Here is a tiny trained network, its code and every weight. The questions are about switching its units off for an input and a class, where a switched-off unit gives its printed mean instead of its output.

import numpy as np


def w(rows, s, z=0):
    codes = np.array(rows[::2]) - 128.0
    scale = np.full(codes.shape[1], s)
    scale[-1] = z or s
    return codes * scale


def f(y):
    return y / 2 * (1 + np.tanh(0.7978845608 * (y + 0.044715 * y**3)))


def log_softmax(a):
    a = a - a.max(-1, keepdims=True)
    return a - np.log(np.exp(a).sum(-1, keepdims=True))


def net(x, mask):
    res = np.array(x, float).reshape(1, 5) / 4 @ E
    y = f(res @ A[0][:, :-1].T + A[0][:, -1])
    res = res + np.where(mask, y, B[0][:, -1]) @ B[0][:, :-1]
    return log_softmax(res[-1] @ U[:, :-1].T + U[:, -1])


A, B = {}, {}
E = w([
[124,125,130,129,133,136,122,135],'x0',
[217,91,113,32,200,62,74,121],'x1',
[131,130,122,125,122,121,128,125],'x2',
[140,86,223,98,144,105,188,227],'x3',
[5,218,32,48,199,89,218,135],'x4',
],0.014)
A[0] = w([
[229,57,190,158,81,82,84,137,227],'neuron 1',
[206,92,151,45,184,72,134,252,139],'neuron 2',
[93,176,37,84,200,102,146,171,174],'neuron 3',
[163,120,119,62,179,125,81,84,86],'neuron 4',
[138,167,188,131,94,82,178,245,88],'neuron 5',
[165,125,122,123,117,124,38,80,253],'neuron 6',
],0.011,0.0053)
B[0] = w([
[201,74,243,244,137,123,101,81,254],'neuron 1',
[84,231,52,213,38,176,160,30,228],'neuron 2',
[113,172,40,63,173,106,203,140,233],'neuron 3',
[234,137,128,19,204,75,99,72,179],'neuron 4',
[2,8,196,126,136,148,136,254,194],'neuron 5',
[181,129,224,117,79,62,57,41,198],'neuron 6',
],0.0072,0.023)
U = w([
[163,150,137,177,9,174,66,115,245],'0',
[58,196,78,133,140,125,167,88,246],'1',
[159,71,190,168,86,115,113,220,44],'2',
[53,143,139,78,158,82,178,209,2],'3',
[176,76,170,105,195,96,77,83,7],'4',
[155,154,79,58,229,70,117,148,5],'5',
],0.014,0.0061)

Each question gives the input, the list of numbers given to net, and the class t.
The units are the neurons (one row each of A and B). Each row of codes is followed by its name. A weight is (code - 128) times the scale printed after its matrix; where a second scale follows, it is the last column's (A, B and U).
mask holds one flag per neuron, in row order. A switched-off neuron (its flag False) gives its mean, the last column of its row in B, instead of its output. The means were averaged over made-up inputs and are rounded, as every weight is.
A unit's drop is (log p(t) with every unit on - log p(t) with that unit switched off) / (log p(t) with every unit on - log p(t) with every unit switched off).
most important unit: the unit with the biggest drop
k most important neurons: the k neurons with the biggest drops, biggest first
drop when u is switched off: that unit's drop, to one decimal
input [-4,3,6,0,7], class 5: 2 most important neurons	[neuron 3; neuron 4]
input [-7,7,-1,-8,2], class 5: most important unit	neuron 1
input [0,-7,4,6,1], class 3: 2 most important neurons	[neuron 1; neuron 6]
input [-5,-1,1,4,1], class 3: 3 most important neurons	[neuron 1; neuron 5; neuron 6]
input [8,4,1,4,0], class 0: 2 most important neurons	[neuron 2; neuron 3]
input [-5,0,-5,2,-1], class 2: 2 most important neurons	[neuron 2; neuron 6]
input [-7,1,6,-2,-6], class 4: 3 most important neurons	[neuron 2; neuron 1; neuron 6]
input [7,-6,-6,7,2], class 3: 2 most important neurons	[neuron 1; neuron 6]
input [-7,4,-8,4,0], class 0: 2 most important neurons	[neuron 2; neuron 3]
input [-5,-4,-7,1,2], class 3: 2 most important neurons	[neuron 2; neuron 1]
input [3,8,7,1,2], class 1: drop when neuron 2 is switched off	2.1
input [-6,6,4,8,-8], class 0: drop when neuron 2 is switched off	2.3
input [2,7,2,1,0], class 0: drop when neuron 4 is switched off	-0.1
input [-8,2,-1,-1,4], class 5: drop when neuron 2 is switched off	0.9
input [-8,1,-1,-3,3], class 5: most important unit	neuron 2
